In the rows, zero is written as 128.
Each row has a class, written after it.
[119 129 175 114 153  41 130 129 106 144 155 120 156 134 128 137 185 154
 109 176 215 151 131 107 136 137 149  88 135 141 116 109  97 150 109  90
 128  82 105 153 181  81  89 104 145  84 145  77]  <18>
[145 152 131 113 181 176 107 130 123 184 220 125 101  88 116 126  55 219
 140  75 110 164 105 148 101 145 103 123 127  74 162  66 110 125  87 147
 134  85  68 150 125  99  89 120 111 158 150 146]  <24>
[147 107 186 102 131 133 119 162 102 102  66 157 122 122 142 145  76 134
 122 105 145 136 139 113 110  96 131 148  69 125 145 127 137 133 135 155
 102 133 121 124 137 130 138 111 137 168 124 100]  <33>
[116  97 147 126 121  17 135  89  78 111 125 141 134 137  98 112 147 144
 130 123 173 173  96 118 131 113 128 115 126 169 107 195 102 143 123 146
 104 119  77 120 156 155 100 116 129 188  71 110]  <33>
[138 103  99 119 115 132 144  58 173 142 142  78 105 142 124  96 163 149
 154 122 137  90 126 165 138 124 146  83 126 154 134 103 132 152 172 174
  84 130 136 141 129 127  73 144 145  91  75 131]  <43>
[139  88  98 152  98  97 122  91 111 122 159  91  97 130 128 133 135 111
 182 141 182 145 126 131 124 137 136 151 121 162 121 142 118 145 136 167
  75  83 130  84 128 140 151 128 134 152 125 131]  <109>
[167  96 139 156 109 110 123 151 134 149 115  76 127 140 122 101 153 114
 118 115 136  80 119  81 136 146  98 124 112 153 117 149 128 135  90  88
 137 119 144 144 134 137 129 144 107 150 104 149]  <127>
[195 123  97 155 143  65 160 122 140 169 196 109 126 135  76 144 115 135
 121  96 126 129  95  86 112 154  94  79  75 173 145 223 181 140 132 118
  86 132 132 138 186 124  56 132 140 190 114 117]  <127>
[174  75  96 226 106  74 119 132 135 134  90 120 117 164 174  75 158  72
 112 167 177  93 133  91 146 113 152 130 174 174 133 219 148 122 160 128
 173 135 133  95 133 116 127 146 128 122 108 127]  <146>
[121 149 130  84 166  62 166 173 107 196 129 177 123 182 172 116 106  94
 103 121 135 181  99 137 105 136 132  84  69 116 151 128 120 133  63 164
  90 126 132 133 168 152  71 134 157 164 103 135]  <115>
[106 100 108 173  18 145  70 138 141  64 112  24 100 177 153 138 112 131
 173 136  87 122 164 128 126 111  86  77 121 139 112 121  83 126 161 132
 161 106  83 148 143 131 130 133 127  70 104 105]  <18>
[111 121 123 131 157  87 128 145 165 121 127 131 130 121  82 106 101 133
 107 145 137 146 147 140 128 123 124 126 121 144 109 165 123 108  69 120
 114 121 175 112 147  97 125 152 153 114 148  90]  <2>
[158 126 126 128 113 163 118 145 102 142 119 109 145 173 126  90 137 125
 140 146 138 110 129  95 147  95 141 139 143 136 119 121 117 126 112 116
 139 161 145 101 130 135 125 123 124 155 166 145]  <127>
[197  64 111 176 113  85 127 171  91 148 105  65 126 134  58  75 184 204
 154 101 198  90 137 124  66 127 118 102 160 135  85 140 110 159  60 189
 193  90  68 120 127 131  78 139 115 157 101  99]  <18>
[143 116 145  92 101  95 115 137 102 120  97 153 123 141 140 121 107 169
 132 139 156 116 133  93 152 109 145 150 127 114 122 133 150 116 143 134
 118 149 151 131 132 100 127 127 147 137 109 120]  <43>
[145 119 121 126  90  93 109 108 107 122 118 122 125 125 118 140 139 110
 171 132 129 117 123 122 137 103 177 132 114 125 111 127 142 148 146 150
 155 125 154 124 169 133 151 109 161 138 125  94]  <18>
[ 93 156  67 115  43 139  97 131  96  53 127 115 147 126 163 151  98  82
 187 137 139 198 120 157 162 147 130 122 136 147  98 154  91 169 158 173
 139 144 102 152 149 183 100 113  93 144 160 117]  <33>
[ 78 188 169  89 122  71 125 128  87 172 128 136 139 144 125 174 118 129
  84 157 116 215 118 128 118 116 144 167 127  79 113 116 156 155  65 114
 150 123  96 146 127 160  80 111 105 162  95 143]  <18>
[195 126  84 116 136 109 118 223 164 227 188 140 106 188 116  39 124 118
 182 180 113 117 136  87 138 146 110 131 149 117 134 119  95 136  91 137
  63 170 141 102 187 114  94 127 108  61 106 133]  <115>
[133 200 115 143 107  69  78  97 172 173  71  99 153 150 140 135 118 189
  91  80 131  99  92 121 163 106 151 133 133 114 178  75  98  97 139 123
 109 170 126 115 106 109 181 110 165 112 119 151]  <146>
[145 118 181 120 115 150 109 138  55 105 106 142 120 145 133 119 133 154
 158 113 157 129 131 114 168 111 163 133 121 131 121 120 120 139 136 155
 148 111 132 143 115 106 115 115 118 133 127 135]  <127>
[153 128 146 139 134 113  88 144 117  87 104 133 101 120 140 149 123  90
 108  91 130 127 133 133 130 115 149 143 113 130 121 166 129 145 186 142
 161 147 131 125 120 135 134 124 136 153 112 131]  <2>
[144 145 163  81 110 170 135 172  81 163 125  98 114 104 140 173 118 150
 172 150 158 109  59 178  78  99 162 165 104  82 134  72 118 148 176 186
 176  94 127 123 109 183 120 112 172 124 113  95]  <2>
[173 147 146 178 111  96 127 180 130 179  87 126 100 137 171  55 118 114
  97 153 191  80 128  90 141 133 122 157 139 147 119  70 142  95 136 151
 192 139 154 118 120 138 167 130 174 110 140 156]  <2>
[134 137 109 141  89 124 152 150 113 163  67  91 123 136 183 159 118 141
 133  87  88 147 147 137 136 107  95 118 116 119 128 141 146 141 151 158
 175 114 123 142 173  89 147 146 103 121 127  91]  <64>
[179 116  91 115 168 141  83  72 131 132  47 134 191  65 155 104 131  82
 105 160 148  96 114 164  88  83 125 147 137 128 136 161 154 185 178 158
  64 163  99 157 145 112 120 147 111 101 176 106]  <109>
[133 151  73 128 138  70 107 126 157 145 156 140 199 119 137 138 106 137
 124 125 106 126 151 119 125 135  91 140 102 126 167 181 171 165 126 140
 155 160 124 158 135  97 123 154 120 126 149 113]  <109>
[ 78 151 143 163 138  89 159 117  94  94  83 150 121 143 154 107 107  29
 142 110 182 153  84 137 137 174 128 141 107 161 155 204 116 137 113 139
 128 172 137 150 173 155 146 144 123 197 147 122]  <64>
[108 127 137 113  79 140 115 131 116 135 121 137  93 144 135 153 112 110
 133 154 152 131 115 117 139 109 135 133 142 115 129 126 111 103 155 134
 122 118 141 103 111 138 131 119 138 125 128 124]  <2>
[114 108 149 118  91 141  92  76 109  66 151 108 138 143  87 121 138 165
 153 135 152 112 137 122 132 133 155 106 144 140 105 129 129 169 164  96
 122  78  90 135 121 128 119 120 119 153 100 111]  <33>
[171 146  97 102 125 132  92 114 116 144 143 127 127 134 149  91 116 117
 137 130 127 110 130 107 113 105 132 125 114 115 144 100 134 134 150 109
 119 151 135 160 145 144 149 124 118 144 120 132]  <109>
[117 140 181 137 112 172 160 195 170 133 125 121 159  92  93 151 114 148
 104 124  97 106 143  88 122 146 100 197 119 123 128 130 115 116  97  88
 145  92 118 111 125 125 180 103 125 142 137 129]  <146>
[104  82 125 131  67 176 150 120 141  75 160 129 106 155 134 138 127 112
 138 133 200  91 104 120 147 138  90 129 121 155 136 119 136 151 114 150
 163 123 151 118 129 141 136  99 109 124  69 114]  <115>
[110  91 130 107 127  58 149  82 120 174 215  28 107 174  82 141 160 166
 160  96 102 118 127 162 100 141 128  84 128 138 146 107 120 175 126 114
 150  74  88 124 189  80  95 138 124 133  72  94]  <43>
[127 101 128 149 118 127 133 140 142 142 135 123 130 150 133 117 159 168
 125 111 115 101 130  98 113 121  97  92 139 127 152 158 107 135 115 104
 134 131 164 130  88 105 141 119 107 152  93 139]  <24>
[163 122 148  96 108  95 104  99  73 121 130 105 133 128  86 100 126 117
 163 124  69 167 141 106 159 121 159 133 117 144 102 136 112 118 124 162
 122 153 118 141 177 146  77 115 111 150 135 140]  <146>
[139 135 131  85 148 136 109 171 121 106 119 132 111 119 157 160 120 126
 150 128 125 146 140 116 146 133 144 149 102  99 139 122 132 140 167  98
 144 135 113 148 126 129 165 140 154 144 113 126]  <2>
[128  96 152 181 116 100  82  76 113  68  79  68 106 133  65 111 134 128
 138  95 191 113 117 124 159 124 170 147 153 178 125 141 102 133 130 200
 151 202 143 120 135 112 112 118 122 178 138 143]  <146>
[228 145  59 147 147 140 111  92 139 105  67 139 182 106 177  52 116 134
  95 160 174 135 123 114 141 100 121 129 117 132 171 164 138 120  52 133
 122 214 146 161 110 190 120 136 106 142  99  98]  <115>
[ 91 142 141 116  68 157 129 125 100 104 115 108 128 189 162 132 113 168
 138 127 166 144 120 134 128 137  66 109 145 124 110 112 118 144 162 143
 185 114 102 135 132 120 126 109 112 134 127 154]  <109>
[141 167 187 105 116  56 130  97 122 164 118  88 193 101 125 116 141 167
  92 143 132 124  65 108  89 153 114 133 137 120 137 141 108 143 130 130
 100 187 161 124 181 150 105 107 153 143  65 150]  <146>
[118 136 148  98 123 133 105 159 109 109 125 165 133 124 122 155 108 134
 144 139 164 126 131 118 135 121 158 153 125 108 139 101 134 134 127 117
 157 147 139 119 119 127 160 121 131 140 128 104]  <33>
[ 95 104 141  94  40 175 121  52 112 129  65  69 166  94 161 161 137 128
 162 130 103  97 114 145 156  80 167 160 145 123 130  87 111 147 159 140
 191  95 133 142 136 153 167  99 124 155 175 110]  <109>
[102 154 130 110 141 179 102 236 117 199 165 156  85 184  91 104  49 183
 145 142 111 143 136 160 149 110 150 100 201  92 122 112 106 161 112 204
 117 172 118  86  83 113 134 137 122 143 142 166]  <2>
[ 52 110 150 112 159 129 169 145 139 122 139  67 116 159 167 139 131 129
 138 101 142 145 132 138 154 168  81 160 121 123 131 121  92 152 111 126
 155 109  77 142 131  96 126 161 117 162 125 169]  <43>
[102 130 135  75 134 134 162 145 145 129 134 173 151 177 181 144 106 112
  84 119 176 110 134 146 129 120  98 110 160 102 131 151 116 127 168 115
 196 130 123 104 171  89  99 146  98 118 158  99]  <43>
[136 136 165 131 141 127  94 211 111  99 122 127 104  85 100 116  89 131
 149 158 162 151 151 124 112 132 162 177 126 132 121  75 116 131 133 187
 156 162 115 143 134 133 118 111 136 109 151 105]  <33>
[133 121 136  59 149  98 101 129 112  71 161 152 127 129 139 124 116  90
 134 117 128 129 157 105 126 134 147 162  97 104 126 122 122 137 144 110
 125 158 148 127 146 132 138 123 109 146 139 106]  <43>
[167 114 108 100 136  63 116 159 106 128 122 151 127 128  86 151 138 148
 181 137 167 116 116 100 139 129 172 156 128  95 115 165 152 127 133 121
 139 121 160 118 125  94 133 116 139 149 161 103]  <18>
[117 100 133 123 132  76 171  86 150  88 167 106 142 153 134 123 134 124
 130 132 185 153 121 129 154 171  90 118 142 179 151 179 112 155 147 126
 138  97 100 110 160 130 130 139 105 160  84 124]  <24>
[ 96  92 137 133 156  87 102 202 124 111 173 127 107 132 176  96 125 158
 139 128 126 128 154  94 142 122 145 142 141 136 108 121 113 135 120 143
 132 186 136 103 103 139 128 150 145 112 116 155]  <127>
[151 103 134 114  92  67  90 149 127 120 103 139 132 107 142 150 113 153
 103 149 146 132  91 126 119 112 121 140 137 137 115 139 146 156 145  96
 105  88 110 123 131 128 165  99 134 117 101 109]  <24>
[ 55  98 130 118 190 128 134 141 148 191 126 126  65 151 184 146 184  86
 124 120 131 188 154 148 134 134 147  87 126 119  92  48  96 133  51 105
 137 141 104 117 141 154  59 151 113  83 199 129]  <127>
[160 144 137 147 130 175 130 112 136 139 141 114 116  97 130 125 128 114
 164 126  88 142 116 160 155 113 144 152 107 132 155 145 115 131 160 143
 115 121 120 141 128 142 140 115 117 107 113 114]  <64>
[ 57 117 122 147 113 157 161 118 122 143 172 136 150 209  77 164 152 126
 143  92 123 105 136 147 147  93 109 120 137 137 139 175 137 164 128 136
 224 103 158 131 152  20 129 140  91 158 106 118]  <146>
[ 76  87 139  95 107 222 131 186 158 130 139 130 132 178 163 120 144 108
 121 129 126 123 128  86 129 116  90 105 109 118  89 121  99 155  97  52
 130 148 146 132 168 124 124 103 126 193 189 151]  <64>
[ 81  75  79  90  86  44 109 216 139 130 169  68  86 212  86 116 134 159
 166 148  89 143 114 127 127 103 150 123 135 103 118 148 132 133 125 120
 233  75  92 139 140 107 117 137 129 122  53  88]  <64>
[119 100 151 180 100  71 120 128 106 121  97 152  89 146 149  97 103 142
 139 101 220 151 126 166 127 128 139 105 115 169 157 113 115 125  75 180
 120  89 124 109 137  97 121 110 138  89  80  97]  <33>
[130 104 129 130 124  91 157   4 200 125 127 156 191 112 192 139 163 112
  33 140 244 103 130 180 158  85  93 136 121 196 167  87 133 122  94 131
 135 144 128  96 134 153 111 149 116  66  71 103]  <115>
[100 141 135 114  97 106 125 117 102 121 177 155 137 181 135 160 124 182
 126 104 158 179 142 153 111  68 109 115  89 134 143 118 114 146 152 163
 161 129 126 128 137 104 114  98 111 151 110  90]  <64>
[177 103  93 103 135 134 132 209 151 171  61  89 119 178 127 107 134 126
  98 172  83 169 156 107 127 126 105  65 114  94 138 124 137 133  93 198
 177 124 109 122  93 137 109 118 114 119 140 138]  <127>
[161 106 118 137 144 145 111 119 131 119 127 122  91 108 103 108 112 145
 159 129 141 117 113 119 149 122 153 138 151 141 146 128 122 119 128 113
 102 133 119 132 110 135 146 127 117 147 131 122]  <24>
[126 118 165  89  99 166 133 153 110  96 107 127 150 118 138 152 107  63
 117 106  72 139 134 121 128 137 105 166 129 139 157 147 114 119 138 101
 109 123  49 115 156 141 123 148 122 161  92 176]  <24>
[179 125 128  95 122  78 124 139  66 115  71 146 169 140 132 176 153  44
 168 131 167  99 116 173 176  93 185 181 136 134  94 179 118 125 171 192
 151 120 141  64 113 149 126 175 120 111 174 112]  <18>
[ 86 124 124 118 119 144 135 210 103 172 115 157 119 188 231 151 135  84
 128 167 171 189 150 136 138 116 105 151  93 122 131  68 150 180  84 148
 147 131 143 134 152  83 163 143 139 110  82 171]  <146>
[ 92 140 125 108 129 175 140 133 151  96 136 103 123 135 154 115 132 137
 166 112 116 122 145 120 134 159 129 131 143 101 145 125  96 134 141 105
 157 113 122 130 134 134 157 124 118 115 125 114]  <109>
[161  84 140 139 139 105 120  97 148 155 114 184 138 125 142 111 147 139
 124 128 161 124 148  88 148 120 143  85  82 167 134 161 150 154  70  99
  45 160 148 144 169 145 114 150 148 143  77 105]  <146>
[151 105 125 140  70 120 114 102 101 121 114  71 101 165 110 133 138 179
 174  71 129  94 138 126 123 137 124  96 151 139  95 135 114 142 184 135
 126  97 100  86 138 123 131 142 144 164 125 134]  <2>
[111 117 126 144 108 104 127 160 106  58 109 138 135 142 114 150 173 109
 126  81 170 106 150 134 170 145 139 151 149 195  89 164 175 191 126  91
 103 139 129 115 131  88 131 131  95  88 104 130]  <127>
[106 158 128 116 115 125 171 117 107 182 214 136 147 203 123 106 133  58
 160 136 100 102 135 120 133 133 117  98  90 152 127  96 148 123  94  87
 110  99 127  96 198 125 104 137 163 100 162 122]  <18>
[139 137 160 109 150  48 128  97 147 106 124  96 166 120 105 141 149 103
 108 157 180 152 109 161 162 163 128 156 118 161 120 106 131 149 132  88
 141 101  92 136 152 114 162 109 158 138 146 170]  <18>
[161 106  92 157 116 148 132 167 138 120 107  62 132 131 129 136 132  62
 120 112 126 109 108 113 134 128  77 174 132 125 133 200 101 124 140 142
 161  80 103 111 132  99 143 155  83 144 115 144]  <127>
[ 88 179 122  96 131 168 129 118 163 175 215 122 106 110 122 180 124 123
 155 136 114 111 117 141 113 129 135 141 127 104 153  52 126 122 213 109
 125 136 197 157 143  68 150 111 142 113 157 163]  <109>
[141 158 134 101 107 123 131 143  79  99 149 120 162 133 102 135 114 172
 154  94 165 138 100 124 108 141  83 191 143 122 112 135 107 154 118 126
 136 121 123 108 141 123 139 113  84 176 124 128]  <24>
[128 104 159 100 122  57  95 175  95 140 206 132 116  89 151 136 142 128
 157 153 145 178 101 106 123 131 139 159 113 138 148  86  69 137 152 170
 115 132 120 140 152 115 115  83 157 124 100 157]  <24>
[169 101 121 109 130 136 115 145 158 106 131 112 107 110 121 173 145 125
 134 110 110 120 149  88 137 128 147 157  92 109 135 126 143 126 162 124
 145 117 142 112 117 127 173 119 133 150  95 128]  <146>
[ 71 162  98 107 155  56 113 114  90 106 151 152 164 170 120 162 139  48
 110 133 103 182 138 119 153 118 105 128  78 137 103 163 142 140 119 118
 146 121 121 138 147  92 129 162 126 152 148 123]  <33>
[175 113 106  63 111 127  64 198 158  80 150 115 158  68  50 148 105 134
 164 142 156 137 124 148  91 138 113 181 119 119 109  68  79 118 144 120
 220 180  43 169 162 187 103 127 119 156 173 118]  <33>
[114 135 133 120 154 127 111 132 117 110 147 157 113 112 132 134 100 105
 138 139 130 145 139  96 132 129 146 113 114 126 149 138 135 131 120 102
 100 191 149 143 144 136 144 134 128 157 121 106]  <33>
[131 125 153 154  72 216  72 203  80 141 120 108 106  91 190 130  92  34
 107 223 118 118 101 122 101 159 145 138 186  81 106 144 146 145 181 143
 150  80 119 145 104 118 109 139 107 104 170 173]  <64>
[127 139 146 154 127 134 147 145 136 175 146 150  98 142 181  84 113 123
 108 112 112 112 119 142 120 143 111  75 142 156 147  96 108 122 139 115
  73 105 118 126  86 156 148 123 131 132 116 193]  <24>
[118 114 180 136 115 139 165 129 122 140  78 118 125 147 109 149 146 139
 109 107 149 138 110  89 128 159 146 104 119 105 162 199  92 104  71 113
 108  49 127 116 123 112 104 124 125 178  75 120]  <146>
[ 47  87 130 133  76 100 149  81 149 127 164 155 152 134 173 125 150 122
 153 154 148 122 102  89 135 111 106 145 101 138 138 174 122 148 130 106
 113 120 172 121 157 122 148  94 136 137 131  83]  <64>
[120 129 131 146 126  67 136  87 115  53  84  60  90 115  75 220 173  98
 118 123 209 138 140 106  98 130 178 192 140 133 139 137 130 126 192 149
 168  90 124 111 177  71 143 141 121 143  81  42]  <115>
[144 105 122 186  41 126 134 109 104 142  85  76 149 133 152 140 160 157
 142 117 117 122 153 135 136 156  56 101 169 152 131 155 119 151 106 132
 176  70  86 143  93 116 110 144  48  94 115 126]  <24>
[ 70 184 145 113 128 120  98  72 163 134  60  96  91 105 195 112 117 169
  98  90  69 144 113 130 135 121 128 112 166  65 145 113  76 100 179 140
 116 196 123 154  82 169  96 115 104  89 104 145]  <2>
[148 105 147  96 142 100 130 147 129 106 138 133 114 149 102 116 116 157
 141 117 164 104 138 115 135 131 150 149 117 127 110 137 135 131 137 116
 151 133 147 131 131 119 107 123 125 163 157 106]  <43>
[132 129 151 162  46 130 118 139  77 153 102 132 131 168 163 164 115  79
 159 178 168 138  93 155 132 100 126 143 115 128  97 144 114 131 150 185
 177  61  92 101 121 175 111 131 151 123 154 124]  <18>
[156 162 116  92  89  28 109  30 139  83  88 136 161 101 116 175 158 196
  45  22 173 148 104 156 134 110 130 168 144 114  88 162 132 101 184 106
 162  35  40 105 124 133  67 117  77 135  99  97]  <64>
[199 155 134 114  80 131 151 170 116 102 198 135 115 112 100 166 116 141
 144  89 135 130 148 127 171 143 139 167  98 179 110 154 162 154 171 167
  57 102 118 101 140 140  73  99 115  88  78 112]  <43>
[145 132 134 132 133 107 119 159 120 102 115 139 123 141  89 136 118 131
 131 128 171 155 134 131 146 172 119 123 125 143 104 147 135 120  96 120
 111  97  94 102 119 120 109 145 130 125 137 134]  <33>
[156  86 172 147 138 109 125  63 142 171 156  86 108 129  47 118 181 167
 180 182 136 133 137 146 101 111 143 133 113 105 148  89 108 151 124 200
 173 105 149 118  91 125 146  87 132 133  95 121]  <18>
[114  96 141 108 113 112 128 132 117 114 126 122 140 131 111 151 158 141
 163 132 123  95 148 136 146 117 159 108 131 148 111 124 149 145 153 112
 184  99 151 132 165  80 144 131 157  86 150  80]  <109>
